Below is a small trained network, with its code and all its weights. Each question gives an input and a target symbol and asks what happens when units are switched off, that is, made to give their printed mean instead of their output.

import numpy as np


def w(rows, s, z=0):
    codes = np.array(rows[::2]) - 128.0
    scale = np.full(codes.shape[1], s)
    scale[-1] = z or s
    return codes * scale


def norm(h):
    return h / np.sqrt((h * h).mean(-1, keepdims=True) + 1e-5)


def softmax(a):
    e = np.exp(a - a.max(-1, keepdims=True))
    return e / e.sum(-1, keepdims=True)


def log_softmax(a):
    a = a - a.max(-1, keepdims=True)
    return a - np.log(np.exp(a).sum(-1, keepdims=True))


def net(x, mask):
    ids = ['βδζξσφ'.index(c) for c in x.split()]
    T = len(ids)
    res = E[ids] + P[:T]
    u = 0
    for l in range(3):
        r = norm(res)
        for j in range(2):
            rows = slice(2 * j, 2 * j + 2)
            q, k, v = (r @ M[l][rows].T for M in (Q, K, V))
            z = softmax(np.where(np.tri(T) > 0, q @ k.T / 2**0.5, -1e9)) @ v
            o = O[l][rows]
            res = res + np.where(mask[u + j], z, o[:, -1]) @ o[:, :-1]
        u += 2
    return log_softmax(norm(res)[-1] @ U[:, :-1].T + U[:, -1])


Q, K, V, O = {}, {}, {}, {}
E = w([
[129,93,136,205,165,5,120,113,147],'β',
[183,124,111,141,230,118,154,118,198],'δ',
[128,162,72,117,161,107,152,80,176],'ζ',
[139,16,158,150,128,135,186,117,130],'ξ',
[222,138,57,153,158,131,83,124,65],'σ',
[64,93,132,156,199,186,33,136,205],'φ',
],0.022)
P = w([
[81,101,250,217,171,78,63,93,46],'0',
[132,112,174,136,114,18,2,136,45],'1',
[165,143,147,131,164,158,106,39,112],'2',
[153,144,111,170,126,156,93,144,81],'3',
[225,114,122,117,158,155,161,237,122],'4',
[197,122,101,87,94,190,111,107,114],'5',
[211,106,61,123,159,184,162,226,124],'6',
[49,150,191,67,122,67,78,166,91],'7',
],0.0074)
Q[0] = w([
[24,182,245,19,108,29,167,163,141],'0.h1',
[96,129,184,185,162,119,106,109,162],'0.h1',
[119,174,139,53,184,19,2,91,186],'0.h2',
[37,215,108,111,108,113,180,181,121],'0.h2',
],0.0073)
K[0] = w([
[129,121,155,122,129,157,2,128,199],'0.h1',
[115,55,193,125,173,173,94,95,160],'0.h1',
[168,181,134,152,109,74,113,144,80],'0.h2',
[72,115,135,148,147,94,63,88,141],'0.h2',
],0.0089)
V[0] = w([
[93,198,62,103,155,71,241,188,83],'0.h1',
[127,2,136,99,65,54,192,62,216],'0.h1',
[212,204,121,116,40,33,48,185,160],'0.h2',
[122,105,96,151,181,45,96,131,112],'0.h2',
],0.0048)
O[0] = w([
[71,87,136,50,102,1,154,178,123,64],'0.h1',
[179,161,215,39,34,128,62,147,170,169],'0.h1',
[104,176,73,157,227,141,159,195,201,135],'0.h2',
[149,199,218,120,71,130,208,78,158,254],'0.h2',
],0.0081,0.0054)
Q[1] = w([
[199,197,102,162,146,118,64,52,127],'1.h1',
[130,144,198,183,249,88,145,92,201],'1.h1',
[217,125,85,254,145,84,188,116,115],'1.h2',
[121,160,92,159,141,163,97,74,112],'1.h2',
],0.008)
K[1] = w([
[113,133,90,122,72,236,90,215,89],'1.h1',
[151,33,147,3,51,166,157,145,72],'1.h1',
[158,60,78,88,61,200,131,176,174],'1.h2',
[78,47,135,149,102,76,61,146,112],'1.h2',
],0.0069)
V[1] = w([
[145,120,171,85,94,171,219,76,99],'1.h1',
[122,1,184,119,126,79,166,75,169],'1.h1',
[48,92,167,128,225,113,165,147,154],'1.h2',
[39,105,161,137,172,206,76,129,254],'1.h2',
],0.006)
O[1] = w([
[184,189,105,102,110,24,150,105,226,137],'1.h1',
[133,106,187,133,54,144,21,170,188,252],'1.h1',
[125,208,187,87,7,196,251,219,140,131],'1.h2',
[202,165,51,100,49,255,114,148,254,150],'1.h2',
],0.0091,0.0027)
Q[2] = w([
[156,181,110,220,75,104,197,165,73],'2.h1',
[235,175,229,83,194,164,174,82,187],'2.h1',
[166,117,84,78,51,188,85,102,181],'2.h2',
[1,174,142,37,124,130,18,126,139],'2.h2',
],0.0075)
K[2] = w([
[186,220,59,125,149,122,100,138,189],'2.h1',
[71,106,49,48,54,158,210,159,60],'2.h1',
[127,116,148,47,98,218,111,137,51],'2.h2',
[188,104,147,166,49,17,54,76,2],'2.h2',
],0.0072)
V[2] = w([
[58,119,111,51,101,133,200,116,138],'2.h1',
[56,209,82,91,150,128,134,140,139],'2.h1',
[254,121,119,98,108,153,187,121,111],'2.h2',
[129,107,128,128,114,157,152,77,100],'2.h2',
],0.0085)
O[2] = w([
[117,139,180,193,163,123,12,151,194,25],'2.h1',
[239,99,188,106,99,61,133,56,188,2],'2.h1',
[28,161,114,121,129,51,138,120,89,163],'2.h2',
[146,155,140,167,139,122,57,219,60,127],'2.h2',
],0.011,0.0064)
U = w([
[184,124,141,131,128,27,46,81,239,141],'β',
[178,114,95,126,219,221,66,171,240,218],'δ',
[33,238,101,56,118,83,173,155,159,4],'ζ',
[150,90,240,141,90,138,132,166,101,114],'ξ',
[146,123,82,95,255,72,115,102,81,183],'σ',
[36,87,102,106,165,126,11,197,170,78],'φ',
],0.0074,0.0044)

Each question gives the input, a string of symbols that net reads in full, and the target symbol t.
The units are the heads (2 rows each of Q, K, V and O). Each row of codes is followed by its name. A weight is (code - 128) times the scale printed after its matrix; where a second scale follows, it is the last column's (O and U).
mask holds one flag per head, layer by layer. A switched-off head (its flag False) gives its mean, the last column of its rows in O, instead of its output. The means were averaged over made-up inputs and are rounded, as every weight is.
A unit's drop is (log p(t) with every unit on - log p(t) with that unit switched off) / (log p(t) with every unit on - log p(t) with every unit switched off).
The circuit of an input: a set's keep is (log p(t) with only the set's units on - log p(t) with every unit switched off) / (log p(t) with every unit on - log p(t) with every unit switched off). Starting from all 6 units, units are removed one at a time, each time the one whose removal leaves the highest keep (on an exact tie, the one counted first), for as long as the keep stays at least 0.8.
circuit, biggest first: the units of the circuit, biggest drop first
most important unit: the unit with the biggest drop
heads that matter: for each layer, one digit per head in row order, 1 if its drop is at least 0.15 and else 0, layers parted by /
drop when u is switched off: that unit's drop, to one decimal
input ζ β ζ β β, target β: heads that matter -> 00 / 00 / 10
input ξ σ ξ, target σ: circuit, biggest first -> [0.h2; 1.h2; 1.h1; 0.h1]
input δ β ζ ξ ξ, target φ: circuit, biggest first -> [2.h1; 2.h2]
input φ δ ξ ξ δ β, target φ: heads that matter -> 01 / 00 / 11
input β β β σ ζ φ σ ζ, target δ: circuit, biggest first -> [0.h1; 1.h2]
input ζ σ φ β, target δ: heads that matter -> 00 / 01 / 00
input δ ζ δ, target β: heads that matter -> 00 / 00 / 10
input ζ σ δ β σ φ σ σ, target δ: circuit, biggest first -> [1.h2; 0.h1]
input β φ β β σ ξ β, target β: most important unit -> 1.h1
input ζ β δ φ β ζ δ, target β: heads that matter -> 10 / 00 / 10
input ξ φ ξ β β ξ φ, target φ: circuit, biggest first -> [2.h2; 0.h2]
input ξ φ ξ ξ ξ δ, target φ: circuit, biggest first -> [2.h1; 0.h2]
input σ ζ β β β β, target ξ: heads that matter -> 10 / 11 / 01
input ζ φ ζ, target δ: most important unit -> 1.h2
input φ δ β δ β, target ζ: circuit, biggest first -> [2.h2; 1.h2]
input ξ φ β ζ σ δ φ ξ, target δ: heads that matter -> 10 / 01 / 01
input φ ζ ξ β ξ β, target φ: circuit, biggest first -> [2.h1; 0.h1]
input ζ σ δ, target σ: heads that matter -> 00 / 10 / 00
input β β φ ζ σ φ δ φ, target δ: circuit, biggest first -> [2.h2; 0.h1]
input σ ζ φ ζ σ δ, target σ: circuit, biggest first -> [1.h1]
input β ζ φ σ β, target δ: drop when 2.h2 is switched off -> 0.2
input β φ ζ δ σ ζ ξ ξ, target φ: drop when 1.h1 is switched off -> 0.1
input ζ β σ σ β φ β σ, target δ: drop when 1.h1 is switched off -> 0.1
input ξ δ σ ζ ξ, target σ: drop when 0.h2 is switched off -> 0.3
